Small tables with named rows and columns. After each table, cells are looked up by row and column.

Table dobese
,pil,mebolan,dobo,mig,gab
sufali,30278,27275,32085,32424,30483
rebefe,39628,32658,19110,28291,33180
patan,38658,35188,25372,27135,30257
bir,19837,37156,89150,49051,41689
gunak,33871,32796,27112,28750,31298
muda,37885,27190,32288,30554,32237
vum,31006,33727,24844,27171,29718
fekamuf,34310,33185,14201,26310,28547
gorezan,28835,29964,31718,30866,30837
rasor,28268,32691,29793,33421,34362
lazu,40923,28817,26604,27007,28895
faza,36392,28777,20494,30873,30215
keze,36903,33748,28894,26303,32442
vivevus,31633,30852,34451,29182,28141

bir, gab -> 41689
patan, pil -> 38658
gunak, mig -> 28750
fekamuf, pil -> 34310
muda, dobo -> 32288
gorezan, mebolan -> 29964
gorezan, gab -> 30837
vivevus, mebolan -> 30852
gunak, pil -> 33871
gorezan, pil -> 28835
rasor, pil -> 28268
sufali, pil -> 30278
gorezan, dobo -> 31718
keze, mebolan -> 33748
muda, gab -> 32237
muda, pil -> 37885
Row with the largest dobo: bir

kob
cols = sal, dek, nadu, muki, datok, nopu, gov, bado, zeg
mib: [64.5, 49.2, 61.9, 60.1, 43.9, 52.2, 60.1, 40.6, 46.1]
pibusug: [50.3, 82.6, 34.7, 25.6, 62.3, 38.4, 22.3, 53.6, 47.9]
dev: [79.0, 73.5, 65.4, 40.4, 31.0, 46.7, 25.0, 76.4, 61.3]
gukabo: [9.1, 34.5, 56.3, 43.4, 97.0, 46.6, 37.4, 22.7, 9.9]
zin: [51.2, 19.9, 45.9, 52.3, 46.9, 48.5, 40.1, 44.0, 55.3]
noz: [48.6, 53.6, 52.9, 67.7, 15.4, 55.9, 50.5, 48.1, 59.0]

nadu of dev = 65.4
datok of gukabo = 97.0
nadu of gukabo = 56.3
sal of pibusug = 50.3
zeg of noz = 59.0
gov of gukabo = 37.4
bado of mib = 40.6
zeg of pibusug = 47.9

Table pel
	zuka	rikiz	gufod
fav	229	57	35
misibes	212	97	83
virenos	160	205	214
gos	198	121	108

fav, rikiz => 57
virenos, rikiz => 205
misibes, gufod => 83
gos, zuka => 198
gos, rikiz => 121
gos, gufod => 108
virenos, gufod => 214

puve
|  | tir | dem | nit | nekoz | vaz |
|---|---|---|---|---|---|
| ponaku | -14 | -3 | 52 | 19 | -50 |
| sakabil | 39 | 28 | -64 | 11 | -55 |
| filom | -25 | -11 | 69 | 20 | -40 |
| ses | 37 | 20 | -69 | 16 | -63 |
| nibepot | 39 | 11 | -65 | 8 | -57 |

dem of sakabil is 28
nekoz of ses is 16
vaz of sakabil is -55
tir of nibepot is 39
tir of sakabil is 39
tir of ponaku is -14
vaz of filom is -40
tir of filom is -25
dem of ponaku is -3

mevulus =
fields: seka, vosa, nuvido, pefovi, lepekef, vebe, mol, munub
taz: [7928, 2665, 3088, 1444, 3265, 3902, 4638, 6445]
zoz: [6717, 2294, 3762, 2290, 3785, 3645, 3195, 6613]
nosera: [6436, 2777, 3563, 1784, 4627, 4505, 4555, 5277]
paf: [2869, 2950, 7684, 1893, 6756, 4732, 2904, 6056]
tuvev: [3091, 2752, 7143, 2270, 6530, 4581, 2653, 6008]
revosuf: [2075, 3437, 8592, 1426, 7603, 5320, 3450, 5610]
vokit: [5977, 2650, 4160, 1920, 4774, 4347, 4046, 5675]
lizam: [6216, 2446, 3187, 2311, 4696, 4414, 4083, 5069]
sapuroz: [3586, 2762, 6771, 2199, 6185, 4551, 2887, 5981]
lal: [5651, 2706, 4869, 1903, 4895, 4294, 3722, 6025]
doz: [6043, 2215, 4033, 2629, 4326, 3792, 2979, 6310]
gemati: [6462, 2658, 3848, 1806, 4437, 4284, 4165, 5775]
nipud: [7491, 2122, 2297, 2481, 3533, 3752, 3824, 5773]
tiga: [5877, 3199, 4873, 1127, 4982, 4721, 4879, 5698]

What is the vebe of lal in mevulus?
4294
What is the vebe of revosuf in mevulus?
5320
What is the vebe of zoz in mevulus?
3645
What is the pefovi of gemati in mevulus?
1806
What is the lepekef of taz in mevulus?
3265
What is the munub of vokit in mevulus?
5675
What is the mol of gemati in mevulus?
4165
What is the lepekef of tuvev in mevulus?
6530
What is the lepekef of lal in mevulus?
4895
What is the nuvido of paf in mevulus?
7684
What is the nuvido of taz in mevulus?
3088
Which row has the largest munub? zoz

Table makotu
|  | zod | luk | lag | subezu | ren |
|---|---|---|---|---|---|
| zotug | 3466 | 2469 | 4938 | 3323 | 3000 |
| zem | 2496 | 2806 | 5850 | 4891 | 3801 |
| mome | 2920 | 4069 | 3776 | 3932 | 4708 |
| fedet | 5155 | 3770 | 2766 | 3963 | 3875 |
| potebas | 2056 | 2760 | 3299 | 2714 | 1692 |
| donatun | 7580 | 1569 | 3064 | 3840 | 3371 |
| tokobu | 4405 | 5593 | 6822 | 5060 | 5301 |
| gapuza | 4934 | 5869 | 3523 | 4532 | 6344 |
| kapu | 5303 | 4669 | 5257 | 4923 | 4039 |
| bib | 2668 | 5865 | 5906 | 1354 | 3748 |
| fav | 1802 | 1983 | 2406 | 5875 | 2783 |
| kan | 1750 | 4941 | 4380 | 3250 | 2537 |
| mipeg | 7023 | 3877 | 4611 | 5948 | 6896 |
| das | 5171 | 7244 | 8141 | 2680 | 5625 |

mipeg, ren => 6896
mome, subezu => 3932
mipeg, luk => 3877
bib, lag => 5906
potebas, lag => 3299
kan, ren => 2537
fedet, lag => 2766
gapuza, subezu => 4532
das, subezu => 2680
bib, zod => 2668
mome, luk => 4069
Which row has the largest ren? mipeg

vid:
           sav   dovi    gim   deme   nito    kov
sif      20059  49220  26869  58157  38868  34815
ziz      20838  20148  26205  10597  48322  53703
rak      27979  40116  29508  30419  29265  51398
kug      21813  21444  11882  48886  77096  90862
givigal  55855  31475  51129  36533  28930  49597
ganitok  31656  43667  61637  36968  22540   2831
gedon    14588  35989  13192  55226  59943  84373
nel       4674  52686  60012  37768  20425  62847
vogu     53410  44854  38806  28968  20537  44533

rak, deme: 30419
nel, deme: 37768
sif, kov: 34815
nel, nito: 20425
givigal, sav: 55855
nel, gim: 60012
vogu, gim: 38806
givigal, gim: 51129
rak, kov: 51398
givigal, dovi: 31475
kug, deme: 48886

zovoniz =
	diz	nufiler
kiridom	8.587	54.968
rokamap	78.591	50.542
fet	35.812	12.756
verinug	90.435	78.964
kirosa	3.866	3.867

nufiler of verinug = 78.964
diz of rokamap = 78.591
diz of fet = 35.812
nufiler of fet = 12.756
diz of kiridom = 8.587
nufiler of rokamap = 50.542
Row with the largest diz: verinug

suz:
|  | zuzegok | fuvef | mip | gul | zivolid | nuliru | sogesuz | keb | pazilud |
|---|---|---|---|---|---|---|---|---|---|
| morele | 299 | 324 | 303 | 689 | 647 | 602 | 224 | 240 | 364 |
| bivi | 124 | 502 | 359 | 503 | 677 | 915 | 416 | 344 | 53 |
| dobe | 568 | 882 | 174 | 403 | 656 | 451 | 406 | 557 | 420 |
| nifolat | 360 | 580 | 277 | 285 | 466 | 323 | 343 | 866 | 548 |
| lus | 603 | 619 | 370 | 445 | 623 | 185 | 393 | 248 | 423 |
| mufoger | 315 | 887 | 368 | 386 | 581 | 771 | 249 | 578 | 361 |

What is the mip of dobe in suz?
174
What is the keb of morele in suz?
240
What is the zivolid of nifolat in suz?
466
What is the zuzegok of lus in suz?
603
What is the pazilud of bivi in suz?
53
What is the gul of morele in suz?
689
What is the keb of nifolat in suz?
866
What is the gul of nifolat in suz?
285
What is the zivolid of morele in suz?
647
What is the zuzegok of morele in suz?
299
What is the keb of bivi in suz?
344
What is the mip of bivi in suz?
359
What is the nuliru of mufoger in suz?
771
What is the zivolid of dobe in suz?
656
What is the pazilud of mufoger in suz?
361

